Below is a small trained network, with its code and all its weights. Each question gives an input and a target symbol and asks what happens when units are switched off, that is, made to give their printed mean instead of their output.

import numpy as np


def w(rows, s, z=0):
    codes = np.array(rows[::2]) - 128.0
    scale = np.full(codes.shape[1], s)
    scale[-1] = z or s
    return codes * scale


def f(y):
    return y / 2 * (1 + np.tanh(0.7978845608 * (y + 0.044715 * y**3)))


def softmax(a):
    e = np.exp(a - a.max(-1, keepdims=True))
    return e / e.sum(-1, keepdims=True)


def log_softmax(a):
    a = a - a.max(-1, keepdims=True)
    return a - np.log(np.exp(a).sum(-1, keepdims=True))


def net(x, mask):
    ids = ['βζηπφω'.index(c) for c in x.split()]
    T = len(ids)
    res = E[ids] + P[:T]
    u = 0
    for l in range(2):
        r = res
        for j in range(3):
            rows = slice(3 * j, 3 * j + 3)
            q, k, v = (r @ M[l][rows].T for M in (Q, K, V))
            z = softmax(np.where(np.tri(T) > 0, q @ k.T / 3**0.5, -1e9)) @ v
            o = O[l][rows]
            res = res + np.where(mask[u + j], z, o[:, -1]) @ o[:, :-1]
        u += 3
        y = f(res @ A[l][:, :-1].T + A[l][:, -1])
        res = res + np.where(mask[u : u + 16], y, B[l][:, -1]) @ B[l][:, :-1]
        u += 16
    return log_softmax(res[-1] @ U[:, :-1].T + U[:, -1])


Q, K, V, O, A, B = {}, {}, {}, {}, {}, {}
E = w([
[162,45,118],'β',
[29,103,137],'ζ',
[5,87,72],'η',
[91,87,158],'π',
[115,202,168],'φ',
[255,211,183],'ω',
],0.015)
P = w([
[99,153,246],'0',
[133,86,87],'1',
[128,85,90],'2',
[136,83,85],'3',
[128,81,91],'4',
[138,80,76],'5',
[126,81,87],'6',
],0.013)
Q[0] = w([
[142,160,111],'0.h0',
[194,145,132],'0.h0',
[41,182,135],'0.h0',
[180,170,144],'0.h1',
[222,162,190],'0.h1',
[192,161,201],'0.h1',
[212,156,77],'0.h2',
[108,251,241],'0.h2',
[53,58,120],'0.h2',
],0.012)
K[0] = w([
[215,85,74],'0.h0',
[113,184,143],'0.h0',
[84,90,52],'0.h0',
[121,91,91],'0.h1',
[89,65,50],'0.h1',
[95,161,2],'0.h1',
[119,199,41],'0.h2',
[177,179,83],'0.h2',
[111,78,167],'0.h2',
],0.012)
V[0] = w([
[143,71,144],'0.h0',
[113,214,124],'0.h0',
[65,49,43],'0.h0',
[73,52,2],'0.h1',
[136,144,81],'0.h1',
[177,90,149],'0.h1',
[41,193,62],'0.h2',
[119,158,142],'0.h2',
[106,202,109],'0.h2',
],0.0083)
O[0] = w([
[202,93,62,146],'0.h0',
[78,145,180,90],'0.h0',
[202,94,117,254],'0.h0',
[9,253,82,40],'0.h1',
[120,223,148,79],'0.h1',
[153,141,117,120],'0.h1',
[24,155,121,151],'0.h2',
[107,177,129,137],'0.h2',
[97,153,152,113],'0.h2',
],0.004,0.0075)
A[0] = w([
[91,114,121,101],'0.n0',
[130,197,146,94],'0.n1',
[153,61,140,182],'0.n2',
[183,254,191,82],'0.n3',
[68,92,108,102],'0.n4',
[139,162,169,253],'0.n5',
[86,139,129,80],'0.n6',
[55,92,117,99],'0.n7',
[99,132,186,53],'0.n8',
[85,158,141,91],'0.n9',
[152,176,116,221],'0.n10',
[83,91,67,110],'0.n11',
[126,123,132,90],'0.n12',
[57,205,110,100],'0.n13',
[69,126,138,41],'0.n14',
[151,123,70,135],'0.n15',
],0.014,0.0058)
B[0] = w([
[206,105,150,149],'0.n0',
[171,147,44,141],'0.n1',
[65,36,105,248],'0.n2',
[201,114,59,171],'0.n3',
[180,118,161,202],'0.n4',
[22,229,46,153],'0.n5',
[180,92,204,130],'0.n6',
[253,121,164,200],'0.n7',
[81,179,217,131],'0.n8',
[238,170,153,133],'0.n9',
[109,124,50,142],'0.n10',
[150,136,218,229],'0.n11',
[123,128,137,123],'0.n12',
[151,51,144,153],'0.n13',
[221,127,176,135],'0.n14',
[42,194,197,169],'0.n15',
],0.0052,0.013)
Q[1] = w([
[72,155,41],'1.h0',
[65,25,83],'1.h0',
[158,221,69],'1.h0',
[197,217,59],'1.h1',
[231,169,220],'1.h1',
[254,163,105],'1.h1',
[211,47,99],'1.h2',
[137,202,5],'1.h2',
[144,226,219],'1.h2',
],0.009)
K[1] = w([
[69,157,116],'1.h0',
[133,161,219],'1.h0',
[107,129,70],'1.h0',
[117,126,51],'1.h1',
[118,232,101],'1.h1',
[134,159,122],'1.h1',
[248,150,125],'1.h2',
[61,154,87],'1.h2',
[79,163,135],'1.h2',
],0.016)
V[1] = w([
[78,64,26],'1.h0',
[24,222,153],'1.h0',
[82,70,117],'1.h0',
[166,66,110],'1.h1',
[100,132,60],'1.h1',
[90,136,82],'1.h1',
[215,130,112],'1.h2',
[147,254,188],'1.h2',
[108,140,180],'1.h2',
],0.0092)
O[1] = w([
[57,44,112,5],'1.h0',
[90,193,253,81],'1.h0',
[50,117,82,101],'1.h0',
[153,159,201,194],'1.h1',
[157,81,144,40],'1.h1',
[169,102,157,53],'1.h1',
[99,161,145,185],'1.h2',
[150,89,102,99],'1.h2',
[141,76,63,135],'1.h2',
],0.008,0.013)
A[1] = w([
[100,153,97,125],'1.n0',
[150,3,73,119],'1.n1',
[195,188,187,200],'1.n2',
[72,104,182,46],'1.n3',
[166,251,109,54],'1.n4',
[30,118,65,76],'1.n5',
[132,198,149,51],'1.n6',
[114,101,96,166],'1.n7',
[192,166,119,101],'1.n8',
[124,131,109,181],'1.n9',
[58,164,173,254],'1.n10',
[47,149,165,58],'1.n11',
[147,99,176,29],'1.n12',
[53,104,136,76],'1.n13',
[134,96,125,108],'1.n14',
[30,98,123,178],'1.n15',
],0.011,0.0082)
B[1] = w([
[253,112,89,128],'1.n0',
[106,149,79,214],'1.n1',
[80,153,34,254],'1.n2',
[247,112,100,143],'1.n3',
[127,60,142,194],'1.n4',
[191,165,42,149],'1.n5',
[152,70,92,149],'1.n6',
[147,155,123,153],'1.n7',
[81,115,118,189],'1.n8',
[131,185,181,147],'1.n9',
[103,141,244,185],'1.n10',
[251,93,69,141],'1.n11',
[224,123,91,139],'1.n12',
[132,84,142,141],'1.n13',
[122,127,104,136],'1.n14',
[47,134,201,161],'1.n15',
],0.0075,0.016)
U = w([
[59,246,187,252],'β',
[225,152,195,35],'ζ',
[130,46,215,127],'η',
[194,221,60,179],'π',
[54,65,133,77],'φ',
[204,2,158,41],'ω',
],0.0056,0.0039)

Each question gives the input, a string of symbols that net reads in full, and the target symbol t.
The units are the heads (3 rows each of Q, K, V and O) and the neurons (one row each of A and B). Each row of codes is followed by its name. A weight is (code - 128) times the scale printed after its matrix; where a second scale follows, it is the last column's (O, A, B and U).
mask holds one flag per unit, layer by layer, with each layer's heads first. A switched-off unit (its flag False) gives its mean, the last column of its rows in O or B, instead of its output. The means were averaged over made-up inputs and are rounded, as every weight is.
A unit's drop is (log p(t) with every unit on - log p(t) with that unit switched off) / (log p(t) with every unit on - log p(t) with every unit switched off).
The circuit of an input: a set's keep is (log p(t) with only the set's units on - log p(t) with every unit switched off) / (log p(t) with every unit on - log p(t) with every unit switched off). Starting from the 12 units with the biggest drops (on a tie, the unit counted first), units are removed one at a time, each time the one whose removal leaves the highest keep (on an exact tie, the one counted first), for as long as the keep stays at least 0.8.
circuit, biggest first: the units of the circuit, biggest drop first
most important unit: the unit with the biggest drop
k most important neurons: the k neurons with the biggest drops, biggest first
top k neurons in layer l: the k neurons of layer l with the biggest drops, biggest first
heads that matter: for each layer, one digit per head in row order, 1 if its drop is at least 0.15 and else 0, layers parted by /
input β η ζ η, target φ: circuit, biggest first	(1.h0; 1.n15; 0.n11)
input ζ η η, target β: circuit, biggest first	(1.h0; 0.n8; 1.h2)
input φ η ζ ω φ π, target ζ: 2 most important neurons	(0.n5; 1.n3)
input η π η ζ, target π: top 3 neurons in layer 0	(0.n7; 0.n14; 0.n9)
input ω η π η η ζ, target ω: heads that matter	111 / 010
input φ η β η β, target ζ: 3 most important neurons	(0.n5; 0.n2; 1.n3)
input η φ ω η π, target π: most important neuron	(0.n7)
input π η η η, target η: heads that matter	110 / 100
input η φ ζ η ζ, target π: heads that matter	010 / 100
input β η ζ φ, target β: top 2 neurons in layer 0	(0.n7; 0.n2)
input ζ ζ η η φ η, target β: top 2 neurons in layer 0	(0.n8; 0.n5)
input ω ζ π π η η, target ω: top 3 neurons in layer 0	(0.n3; 0.n2; 0.n5)
input ω β β ζ η η π, target ω: top 4 neurons in layer 0	(0.n3; 0.n2; 0.n5; 0.n15)
input η ζ φ ω β, target π: top 2 neurons in layer 0	(0.n7; 0.n14)
input φ η η ζ η π, target ζ: most important unit	0.h0
input φ ζ π φ, target β: 2 most important neurons	(0.n7; 0.n11)
input φ ω ζ π ω η ζ, target ζ: top 3 neurons in layer 0	(0.n5; 0.n2; 0.n8)
input ζ η ζ, target β: heads that matter	100 / 100
input ω η η ζ β ω π, target ω: heads that matter	111 / 010
input η ζ π φ π, target π: top 2 neurons in layer 1	(1.n10; 1.n15)
input β η ω η π η, target φ: heads that matter	000 / 100
